Below are the code and all the weights of a small trained network. Each question names an input and a class and asks about switching units off, where a switched-off unit gives its printed mean instead of its output.

import numpy as np


def w(rows, s, z=0):
    codes = np.array(rows[::2]) - 128.0
    scale = np.full(codes.shape[1], s)
    scale[-1] = z or s
    return codes * scale


def norm(h):
    return h / np.sqrt((h * h).mean(-1, keepdims=True) + 1e-5)


def f(y):
    return np.maximum(y, 0)


def log_softmax(a):
    a = a - a.max(-1, keepdims=True)
    return a - np.log(np.exp(a).sum(-1, keepdims=True))


def net(x, mask):
    res = np.array(x, float).reshape(1, 6) / 4 @ E
    u = 0
    for l in range(4):
        y = f(norm(res) @ A[l][:, :-1].T + A[l][:, -1])
        res = res + np.where(mask[u : u + 4], y, B[l][:, -1]) @ B[l][:, :-1]
        u += 4
    return log_softmax(norm(res)[-1] @ U[:, :-1].T + U[:, -1])


A, B = {}, {}
E = w([
[77,70,52,149],'x0',
[166,73,175,99],'x1',
[78,56,148,72],'x2',
[123,157,44,123],'x3',
[10,154,111,86],'x4',
[113,168,185,229],'x5',
],0.011)
A[0] = w([
[194,65,242,156,2],'0.n1',
[10,182,203,108,61],'0.n2',
[245,103,176,2,39],'0.n3',
[137,138,141,130,20],'0.n4',
],0.018,0.0068)
B[0] = w([
[124,64,220,215,234],'0.n1',
[52,176,109,93,254],'0.n2',
[221,201,122,5,225],'0.n3',
[135,132,135,114,128],'0.n4',
],0.024,0.0082)
A[1] = w([
[179,85,250,199,38],'1.n1',
[238,211,81,238,118],'1.n2',
[102,183,164,190,26],'1.n3',
[157,119,185,138,5],'1.n4',
],0.021,0.0018)
B[1] = w([
[98,65,240,127,255],'1.n1',
[154,153,88,253,216],'1.n2',
[103,136,116,115,191],'1.n3',
[142,139,190,121,175],'1.n4',
],0.027,0.012)
A[2] = w([
[118,25,95,60,104],'2.n1',
[252,114,111,81,32],'2.n2',
[122,52,106,119,31],'2.n3',
[139,46,112,114,5],'2.n4',
],0.028,0.0025)
B[2] = w([
[132,2,58,101,251],'2.n1',
[239,201,102,64,254],'2.n2',
[127,87,92,77,185],'2.n3',
[140,120,145,116,183],'2.n4',
],0.02,0.0065)
A[3] = w([
[120,179,137,159,4],'3.n1',
[54,170,129,121,8],'3.n2',
[32,188,155,122,130],'3.n3',
[146,79,6,116,91],'3.n4',
],0.019,0.0032)
B[3] = w([
[114,130,99,88,155],'3.n1',
[74,173,73,100,209],'3.n2',
[6,143,152,98,254],'3.n3',
[169,22,121,133,217],'3.n4',
],0.017,0.009)
U = w([
[126,154,67,242,36],'0',
[225,195,121,39,194],'1',
[131,91,243,155,249],'2',
[123,21,51,69,17],'3',
[2,175,59,80,185],'4',
],0.017,0.0013)

Each question gives the input, the list of numbers given to net, and the class t.
The units are the neurons (one row each of A and B). Each row of codes is followed by its name. A weight is (code - 128) times the scale printed after its matrix; where a second scale follows, it is the last column's (A, B and U).
mask holds one flag per neuron, layer by layer. A switched-off neuron (its flag False) gives its mean, the last column of its row in B, instead of its output. The means were averaged over made-up inputs and are rounded, as every weight is.
A unit's drop is (log p(t) with every unit on - log p(t) with that unit switched off) / (log p(t) with every unit on - log p(t) with every unit switched off).
The circuit of an input: a set's keep is (log p(t) with only the set's units on - log p(t) with every unit switched off) / (log p(t) with every unit on - log p(t) with every unit switched off). Starting from the 12 units with the biggest drops (on a tie, the unit counted first), units are removed one at a time, each time the one whose removal leaves the highest keep (on an exact tie, the one counted first), for as long as the keep stays at least 0.8.
units of the circuit, in order: the units of the circuit, biggest drop first
most important unit: the unit with the biggest drop
top k neurons: the k neurons with the biggest drops, biggest first
drop when u is switched off: that unit's drop, to one decimal
input [7,-2,5,2,7,-4], class 3: most important unit	2.n1
input [4,-2,-4,-6,0,-2], class 0: top 3 neurons	0.n1, 0.n2, 0.n3
input [-3,-8,-5,3,2,-4], class 0: units of the circuit, in order	0.n2, 1.n2
input [-6,7,-5,-1,-3,-2], class 1: top 2 neurons	0.n3, 2.n2
input [3,6,0,8,-3,2], class 0: units of the circuit, in order	0.n2, 1.n2
input [6,-2,-1,4,5,-2], class 3: top 2 neurons	1.n2, 0.n2
input [5,-7,-4,5,3,6], class 0: top 3 neurons	0.n2, 1.n2, 1.n1
input [2,8,7,1,3,0], class 3: top 2 neurons	2.n1, 1.n2
input [3,0,-3,3,-6,3], class 0: top 2 neurons	1.n2, 0.n1
input [5,-3,-2,3,-2,2], class 0: top 2 neurons	0.n2, 0.n1
input [-6,-1,-8,8,6,1], class 0: top 3 neurons	1.n2, 0.n2, 1.n1
input [-5,-8,1,2,-8,0], class 0: top 2 neurons	1.n2, 0.n1
input [-2,1,-5,-7,-7,-7], class 1: top 2 neurons	0.n3, 2.n2
input [3,4,-1,0,4,1], class 4: top neuron	0.n2
input [-3,6,1,8,-3,3], class 1: top 2 neurons	0.n3, 2.n2
input [4,4,-4,6,4,4], class 0: top 2 neurons	0.n2, 0.n1
input [-3,-1,4,-2,-1,-4], class 1: drop when 0.n3 is switched off	1.2
input [-5,-6,1,-1,3,0], class 4: drop when 0.n3 is switched off	0.0
input [1,-7,6,-3,-4,-4], class 1: drop when 1.n1 is switched off	0.1
input [-1,-1,-7,6,-4,5], class 0: most important unit	0.n1
